Below is a small trained network, with its code and all its weights. Each question gives an input and a class and asks what happens when units are switched off, that is, made to give their printed mean instead of their output.

import numpy as np


def w(rows, s, z=0):
    codes = np.array(rows[::2]) - 128.0
    scale = np.full(codes.shape[1], s)
    scale[-1] = z or s
    return codes * scale


def norm(h):
    return h / np.sqrt((h * h).mean(-1, keepdims=True) + 1e-5)


def f(y):
    return np.maximum(y, 0)


def log_softmax(a):
    a = a - a.max(-1, keepdims=True)
    return a - np.log(np.exp(a).sum(-1, keepdims=True))


def net(x, mask):
    res = np.array(x, float).reshape(1, 8) / 4 @ E
    u = 0
    for l in range(3):
        y = f(norm(res) @ A[l][:, :-1].T + A[l][:, -1])
        res = res + np.where(mask[u : u + 4], y, B[l][:, -1]) @ B[l][:, :-1]
        u += 4
    return log_softmax(norm(res)[-1] @ U[:, :-1].T + U[:, -1])


A, B = {}, {}
E = w([
[107,189,218,39,72,139],'x0',
[57,72,130,154,98,57],'x1',
[234,124,129,92,143,41],'x2',
[137,178,235,111,183,125],'x3',
[72,79,136,61,254,73],'x4',
[242,58,33,23,182,177],'x5',
[119,79,144,184,210,217],'x6',
[88,253,39,108,90,171],'x7',
],0.0057)
A[0] = w([
[98,17,190,51,107,118,151],'0.n0',
[182,223,155,22,128,125,6],'0.n1',
[150,156,254,178,105,117,88],'0.n2',
[180,53,150,98,209,235,161],'0.n3',
],0.0067,0.0023)
B[0] = w([
[149,175,72,146,68,244,223],'0.n0',
[239,244,187,49,144,129,211],'0.n1',
[113,2,128,166,80,128,225],'0.n2',
[114,80,61,132,212,39,255],'0.n3',
],0.0076,0.0042)
A[1] = w([
[119,147,132,138,206,148,41],'1.n0',
[110,110,230,151,112,100,5],'1.n1',
[234,118,103,129,38,98,49],'1.n2',
[89,140,131,124,87,3,121],'1.n3',
],0.0079,0.0024)
B[1] = w([
[38,135,177,97,131,48,172],'1.n0',
[108,87,200,155,2,66,212],'1.n1',
[63,206,157,152,131,155,254],'1.n2',
[157,50,93,77,208,126,235],'1.n3',
],0.0094,0.0032)
A[2] = w([
[150,180,174,27,123,120,45],'2.n0',
[112,151,148,76,85,97,27],'2.n1',
[8,97,150,106,154,166,134],'2.n2',
[128,127,184,122,92,91,2],'2.n3',
],0.011,0.0034)
B[2] = w([
[221,254,178,38,110,143,252],'2.n0',
[200,137,152,108,203,89,184],'2.n1',
[105,187,132,87,77,147,255],'2.n2',
[119,61,183,129,122,87,183],'2.n3',
],0.0089,0.0046)
U = w([
[230,217,142,31,117,144,212],'0',
[54,72,234,151,62,81,86],'1',
[78,169,59,182,39,232,151],'2',
[212,7,44,141,192,110,182],'3',
[5,89,68,95,224,135,1],'4',
],0.013,0.0027)

Each question gives the input, the list of numbers given to net, and the class t.
The units are the neurons (one row each of A and B). Each row of codes is followed by its name. A weight is (code - 128) times the scale printed after its matrix; where a second scale follows, it is the last column's (A, B and U).
mask holds one flag per neuron, layer by layer. A switched-off neuron (its flag False) gives its mean, the last column of its row in B, instead of its output. The means were averaged over made-up inputs and are rounded, as every weight is.
A unit's drop is (log p(t) with every unit on - log p(t) with that unit switched off) / (log p(t) with every unit on - log p(t) with every unit switched off).
The circuit of an input: a set's keep is (log p(t) with only the set's units on - log p(t) with every unit switched off) / (log p(t) with every unit on - log p(t) with every unit switched off). Starting from all 12 units, units are removed one at a time, each time the one whose removal leaves the highest keep (on an exact tie, the one counted first), for as long as the keep stays at least 0.8.
circuit, biggest first: the units of the circuit, biggest drop first
most important unit: the unit with the biggest drop
top k neurons: the k neurons with the biggest drops, biggest first
k most important neurons of layer l: the k neurons of layer l with the biggest drops, biggest first
drop of u: that unit's drop, to one decimal
input [-5,-1,8,5,-4,5,5,4], class 3: top 3 neurons : 0.n3; 2.n0; 2.n2
input [0,-6,3,5,2,-5,-2,-5], class 1: circuit, biggest first : 0.n2
input [4,8,-5,-3,5,0,-4,4], class 2: circuit, biggest first : 2.n2; 0.n0
input [6,-8,-7,7,-5,-4,-6,-5], class 1: top 3 neurons : 0.n2; 1.n1; 2.n3
input [4,8,-4,1,2,4,-4,-5], class 2: top 3 neurons : 0.n0; 0.n1; 2.n0
input [2,-5,-2,-5,0,-8,0,0], class 1: top 2 neurons : 0.n0; 1.n1
input [4,-8,4,0,-3,2,3,-8], class 3: top 4 neurons : 0.n3; 0.n2; 2.n2; 2.n0
input [-7,-8,-8,7,2,2,5,6], class 4: circuit, biggest first : 0.n3; 1.n0
input [0,5,-4,3,0,3,3,1], class 4: top 2 neurons : 0.n3; 2.n0
input [2,8,-1,4,-1,7,8,-5], class 4: circuit, biggest first : 1.n0; 0.n2; 2.n0
input [4,-5,-7,-7,2,0,6,-8], class 4: circuit, biggest first : 0.n3; 2.n2
input [-2,6,-2,-1,3,4,-5,-3], class 2: top 2 neurons : 0.n0; 0.n3
input [6,3,8,-5,-1,1,8,-3], class 3: top 2 neurons : 0.n3; 2.n0
input [2,-5,5,-6,-8,-8,3,-2], class 1: top neuron : 0.n0
input [-6,3,0,-3,3,3,-8,7], class 4: 2 most important neurons of layer 2 : 2.n0; 2.n1
input [-1,0,3,-5,-3,6,2,6], class 2: 2 most important neurons of layer 2 : 2.n0; 2.n1
input [-8,8,6,3,-3,-7,-3,2], class 3: top 2 neurons : 1.n3; 2.n2
input [-2,-6,0,1,-4,6,-3,-7], class 3: top 2 neurons : 0.n3; 2.n0
input [-4,4,5,6,0,-5,-3,5], class 3: 2 most important neurons of layer 1 : 1.n3; 1.n2
input [0,-3,5,5,8,-7,4,0], class 1: most important unit : 1.n1
input [5,-3,2,8,0,-2,4,-6], class 1: drop of 0.n2 : 0.3
input [-4,-2,2,3,0,0,8,2], class 4: drop of 1.n0 : 0.4
